Below are the code and all the weights of a small trained network. Each question names an input and a class and asks about switching units off, where a switched-off unit gives its printed mean instead of its output.

import numpy as np


def w(rows, s, z=0):
    codes = np.array(rows[::2]) - 128.0
    scale = np.full(codes.shape[1], s)
    scale[-1] = z or s
    return codes * scale


def norm(h):
    return h / np.sqrt((h * h).mean(-1, keepdims=True) + 1e-5)


def f(y):
    return y / 2 * (1 + np.tanh(0.7978845608 * (y + 0.044715 * y**3)))


def log_softmax(a):
    a = a - a.max(-1, keepdims=True)
    return a - np.log(np.exp(a).sum(-1, keepdims=True))


def net(x, mask):
    res = np.array(x, float).reshape(1, 5) / 4 @ E
    u = 0
    for l in range(2):
        y = f(norm(res) @ A[l][:, :-1].T + A[l][:, -1])
        res = res + np.where(mask[u : u + 8], y, B[l][:, -1]) @ B[l][:, :-1]
        u += 8
    return log_softmax(norm(res)[-1] @ U[:, :-1].T + U[:, -1])


A, B = {}, {}
E = w([
[129,129,130,132],'x0',
[2,100,187,50],'x1',
[114,129,214,214],'x2',
[126,128,129,126],'x3',
[68,131,45,114],'x4',
],0.0069)
A[0] = w([
[209,140,82,68,217],'0.n1',
[52,96,213,73,156],'0.n2',
[29,154,20,247,251],'0.n3',
[153,82,198,52,175],'0.n4',
[97,127,120,65,178],'0.n5',
[145,142,154,89,182],'0.n6',
[211,115,109,215,234],'0.n7',
[93,167,118,46,110],'0.n8',
],0.011,0.003)
B[0] = w([
[193,238,170,75,197],'0.n1',
[254,242,45,90,254],'0.n2',
[12,163,8,76,237],'0.n3',
[168,148,29,135,192],'0.n4',
[197,50,122,234,184],'0.n5',
[212,78,92,166,149],'0.n6',
[7,53,223,135,228],'0.n7',
[209,26,199,210,180],'0.n8',
],0.0051,0.0078)
A[1] = w([
[127,147,118,169,30],'1.n1',
[231,181,184,92,231],'1.n2',
[156,58,47,100,243],'1.n3',
[127,178,110,81,75],'1.n4',
[239,154,232,26,203],'1.n5',
[181,61,168,218,80],'1.n6',
[55,211,54,25,38],'1.n7',
[60,1,79,24,2],'1.n8',
],0.0086,0.00079)
B[1] = w([
[148,185,75,102,127],'1.n1',
[2,166,86,175,245],'1.n2',
[229,43,209,175,199],'1.n3',
[164,105,19,176,165],'1.n4',
[46,160,82,75,254],'1.n5',
[193,82,102,130,157],'1.n6',
[199,119,106,98,253],'1.n7',
[110,138,229,145,177],'1.n8',
],0.0089,0.006)
U = w([
[20,209,111,138,119],'0',
[230,149,11,95,14],'1',
[195,79,230,179,253],'2',
],0.012,0.0023)

Each question gives the input, the list of numbers given to net, and the class t.
The units are the neurons (one row each of A and B). Each row of codes is followed by its name. A weight is (code - 128) times the scale printed after its matrix; where a second scale follows, it is the last column's (A, B and U).
mask holds one flag per neuron, layer by layer. A switched-off neuron (its flag False) gives its mean, the last column of its row in B, instead of its output. The means were averaged over made-up inputs and are rounded, as every weight is.
A unit's drop is (log p(t) with every unit on - log p(t) with that unit switched off) / (log p(t) with every unit on - log p(t) with every unit switched off).
The circuit of an input: a set's keep is (log p(t) with only the set's units on - log p(t) with every unit switched off) / (log p(t) with every unit on - log p(t) with every unit switched off). Starting from the 12 units with the biggest drops (on a tie, the unit counted first), units are removed one at a time, each time the one whose removal leaves the highest keep (on an exact tie, the one counted first), for as long as the keep stays at least 0.8.
circuit, biggest first: the units of the circuit, biggest drop first
k most important neurons: the k neurons with the biggest drops, biggest first
top k neurons in layer l: the k neurons of layer l with the biggest drops, biggest first
drop of u: that unit's drop, to one decimal
input [7,-5,3,1,8], class 0: circuit, biggest first -> (0.n7; 0.n2)
input [2,-6,2,0,-3], class 2: circuit, biggest first -> (0.n7)
input [5,-2,-7,-2,-1], class 0: circuit, biggest first -> (0.n1; 0.n3; 1.n2; 0.n2)
input [-6,3,-8,7,8], class 2: top 4 neurons in layer 0 -> (0.n8; 0.n2; 0.n5; 0.n4)
input [-1,-5,1,-4,-3], class 2: top 2 neurons in layer 0 -> (0.n7; 0.n2)
input [-5,-5,1,-1,3], class 0: top 3 neurons in layer 0 -> (0.n7; 0.n2; 0.n4)
input [2,6,7,-1,2], class 1: circuit, biggest first -> (0.n2; 1.n7)
input [1,5,-3,-3,2], class 2: 3 most important neurons -> (1.n3; 0.n1; 0.n8)
input [2,8,-8,-5,5], class 2: 2 most important neurons -> (0.n8; 1.n8)
input [-3,7,-1,-7,7], class 2: 2 most important neurons -> (0.n8; 1.n8)
input [8,6,-1,6,7], class 2: 3 most important neurons -> (0.n8; 1.n8; 1.n3)
input [-6,4,1,3,1], class 1: 2 most important neurons -> (0.n2; 0.n1)
input [1,-1,4,-7,0], class 2: top 2 neurons in layer 0 -> (0.n2; 0.n7)
input [-7,-7,-6,0,-2], class 0: top neuron in layer 0 -> (0.n3)
input [-6,6,1,-1,3], class 1: 3 most important neurons -> (0.n2; 0.n7; 1.n8)
input [-8,8,-3,-6,-7], class 1: 2 most important neurons -> (0.n2; 0.n4)
input [-5,3,0,6,-5], class 1: 2 most important neurons -> (0.n4; 0.n7)
input [5,3,-1,-2,0], class 1: 2 most important neurons -> (0.n2; 0.n7)
input [-8,8,-1,-3,8], class 2: top 3 neurons in layer 0 -> (0.n8; 0.n5; 0.n1)
input [-5,5,1,-8,2], class 1: 2 most important neurons -> (0.n2; 0.n7)
input [8,-8,-8,-1,-3], class 0: top neuron in layer 0 -> (0.n1)
input [4,2,5,-7,6], class 1: top 2 neurons in layer 0 -> (0.n7; 0.n2)
input [-8,8,-5,0,8], class 2: top 2 neurons in layer 0 -> (0.n8; 0.n5)
input [6,7,-6,6,-3], class 1: top 3 neurons in layer 0 -> (0.n2; 0.n7; 0.n3)
input [-7,4,4,-3,7], class 1: top 2 neurons in layer 0 -> (0.n2; 0.n7)
input [-8,-1,-5,-7,-3], class 0: drop of 0.n1 -> 0.8
input [1,-6,1,-6,8], class 0: drop of 0.n8 -> 0.0
input [8,-2,3,2,4], class 0: drop of 0.n7 -> 0.1
input [4,8,-7,7,-4], class 1: top neuron in layer 1 -> (1.n5)
